Look-ups in named tables: a row name and a column name give one cell, copied from the table.

lemi:
,vor,fer,renudi,kinuf
magefo,0.7,0.9,0.5,0.4
sek,0.8,0.8,0.5,0.2
kelazaf,0.7,0.8,0.4,0.2
vap,0.7,0.8,0.4,0.3
lag,0.7,0.7,0.7,0.3

renudi of vap is 0.4
kinuf of vap is 0.3
fer of sek is 0.8
fer of kelazaf is 0.8
renudi of lag is 0.7
vor of lag is 0.7
kinuf of sek is 0.2
fer of magefo is 0.9
fer of lag is 0.7
Which row has the largest kinuf? magefo

tife:
         kimo  mul  dotok  zes  duroliv
tuke      141  138    183  150      109
gikugu     58  169    159  134      159
puvi      182  161    176  142      106
vubepi    185  182    160  164      154
ror        77  173    145  160      209
mobubi    209  192    121  195      169
zad       196  189    181  186      111
zamopi    120  166    127  107      185
potimup    49  161    167  156      166
fam       252  209    113  146      142
gatan      83  164    145  153      230
dadas     150  135    189  157      107
tiz       114  188    168  181      169
zefo      112  182    148  149      145

kimo of puvi = 182
duroliv of vubepi = 154
dotok of ror = 145
duroliv of gikugu = 159
mul of tuke = 138
dotok of potimup = 167
dotok of zad = 181
kimo of tuke = 141
zes of dadas = 157
kimo of ror = 77
kimo of gatan = 83
duroliv of zad = 111
Row with the largest duroliv: gatan

Table kuz
,reb,tosetot,zap,gituv,dum,sok,der
fupat,3.288,7.606,2.310,0.143,-3.556,0.670,-0.008
mana,-1.644,2.172,1.532,-3.300,0.242,5.581,-3.001
gudos,0.375,5.418,-0.271,-1.463,-4.507,1.685,2.750
gigulav,-0.174,5.154,-0.545,-3.198,-5.478,2.458,1.986
gok,-1.193,2.121,-1.128,-1.289,-5.330,0.746,5.293
rusopad,5.015,5.198,4.454,2.820,2.401,-0.190,-3.388
padege,5.533,4.497,4.160,4.490,1.272,-2.780,0.292
reze,2.117,6.386,1.751,-2.150,-1.008,3.106,-3.365
gapob,-0.653,0.987,-2.771,0.864,-4.334,-0.544,6.292
bulunim,-2.370,-0.974,-3.417,-0.767,-3.822,0.888,6.003
dapo,-2.796,-0.599,-2.041,-1.277,-2.666,1.676,5.305

fupat, reb -> 3.288
mana, sok -> 5.581
dapo, gituv -> -1.277
gok, gituv -> -1.289
padege, zap -> 4.160
padege, sok -> -2.780
fupat, tosetot -> 7.606
gapob, gituv -> 0.864
bulunim, gituv -> -0.767
fupat, sok -> 0.670
mana, der -> -3.001
bulunim, der -> 6.003
mana, zap -> 1.532
rusopad, gituv -> 2.820
gigulav, der -> 1.986
rusopad, reb -> 5.015
Row with the largest zap: rusopad

zadafu.csv
,dipa,gevezu,kanu,gikof,muf,reriten,gaf,rugu
zemose,179,166,112,172,134,207,205,160
nof,204,184,107,203,151,70,87,121
rapotid,103,160,121,70,84,174,136,149
gupu,127,157,74,212,172,96,118,130
kopa,184,159,77,210,173,164,175,148
revus,164,160,120,74,85,3,124,105
gab,204,154,82,210,172,105,56,131
pudifug,190,191,106,193,169,104,168,136
faf,202,157,74,212,172,155,177,146

rugu of zemose: 160
muf of zemose: 134
gikof of zemose: 172
dipa of zemose: 179
gaf of gupu: 118
muf of gab: 172
rugu of gab: 131
gikof of gupu: 212
Row with the largest gevezu: pudifug

dogoma
|  | pafin | dage | taz | gov | puvulu | madon |
|---|---|---|---|---|---|---|
| ginuva | 0.030 | -0.012 | 0.001 | -0.152 | -0.041 | -0.026 |
| migolak | -0.233 | -0.085 | -0.081 | 0.028 | -0.032 | -0.049 |
| deraf | -0.043 | -0.070 | -0.056 | -0.082 | -0.028 | -0.050 |
| kul | 0.016 | -0.259 | -0.165 | -0.225 | 0.564 | -0.127 |
| zefanir | 0.019 | -0.023 | -0.042 | -0.057 | -0.063 | -0.055 |
| kidek | 0.096 | 0.009 | 0.001 | -0.098 | -0.081 | -0.052 |
| daneseg | -0.177 | -0.127 | -0.007 | -0.141 | 0.190 | -0.061 |
| goduk | -0.245 | -0.096 | -0.096 | 0.214 | -0.135 | -0.166 |
| leba | 0.086 | -0.003 | 0.024 | -0.263 | -0.016 | 0.052 |
| fub | -0.238 | -0.104 | -0.130 | 0.256 | -0.136 | -0.194 |
| komefo | -0.467 | -0.072 | -0.024 | -0.085 | -0.130 | -0.068 |
| von | -0.020 | -0.033 | -0.049 | -0.044 | -0.058 | -0.057 |
| kuzot | -0.180 | 0.038 | 0.031 | 0.086 | -0.141 | 0.129 |
| faru | -0.588 | 0.189 | 0.221 | 0.196 | -0.055 | -0.349 |

faru, taz => 0.221
deraf, puvulu => -0.028
komefo, dage => -0.072
leba, pafin => 0.086
leba, puvulu => -0.016
von, pafin => -0.020
zefanir, dage => -0.023
goduk, dage => -0.096
zefanir, pafin => 0.019
deraf, taz => -0.056
goduk, puvulu => -0.135
kul, puvulu => 0.564

lupa:
,mepeb,lalarez,napusek,suz,gen
tusisif,71,60,76,78,67
buzesim,62,50,67,82,22
lipume,57,44,81,85,55

lipume, lalarez: 44
buzesim, gen: 22
buzesim, mepeb: 62
tusisif, gen: 67
buzesim, suz: 82
buzesim, lalarez: 50
Row with the largest lalarez: tusisif

gelilum =
|  | teduna | sizapav | sofe | sikudo | vifip | livik | labiva | fus | fula |
|---|---|---|---|---|---|---|---|---|---|
| mip | 117 | 164 | 122 | 130 | 117 | 154 | 135 | 138 | 116 |
| bep | 210 | 126 | 129 | 155 | 156 | 126 | 143 | 111 | 140 |
| dazu | 105 | 98 | 217 | 154 | 136 | 150 | 134 | 145 | 170 |
| fipi | 184 | 106 | 122 | 146 | 149 | 152 | 143 | 123 | 111 |
| kuva | 156 | 160 | 131 | 167 | 129 | 126 | 137 | 121 | 130 |
| memis | 125 | 157 | 113 | 116 | 131 | 127 | 127 | 159 | 137 |
| zatedam | 169 | 143 | 116 | 127 | 137 | 125 | 133 | 110 | 147 |
| muge | 122 | 156 | 158 | 151 | 128 | 113 | 126 | 141 | 175 |
| gud | 138 | 157 | 145 | 133 | 135 | 98 | 123 | 137 | 185 |
| suk | 169 | 157 | 200 | 247 | 141 | 24 | 115 | 102 | 243 |
| rumuf | 180 | 154 | 92 | 106 | 147 | 128 | 136 | 139 | 129 |
| bib | 215 | 147 | 97 | 112 | 152 | 116 | 138 | 95 | 154 |

suk, teduna => 169
rumuf, sizapav => 154
bep, sikudo => 155
gud, fula => 185
fipi, vifip => 149
dazu, sofe => 217
kuva, labiva => 137
suk, livik => 24
memis, labiva => 127
bep, labiva => 143
suk, fula => 243
memis, teduna => 125
bib, vifip => 152
kuva, sikudo => 167
bep, sizapav => 126
bib, sikudo => 112
memis, fula => 137
dazu, labiva => 134
kuva, sizapav => 160
fipi, labiva => 143

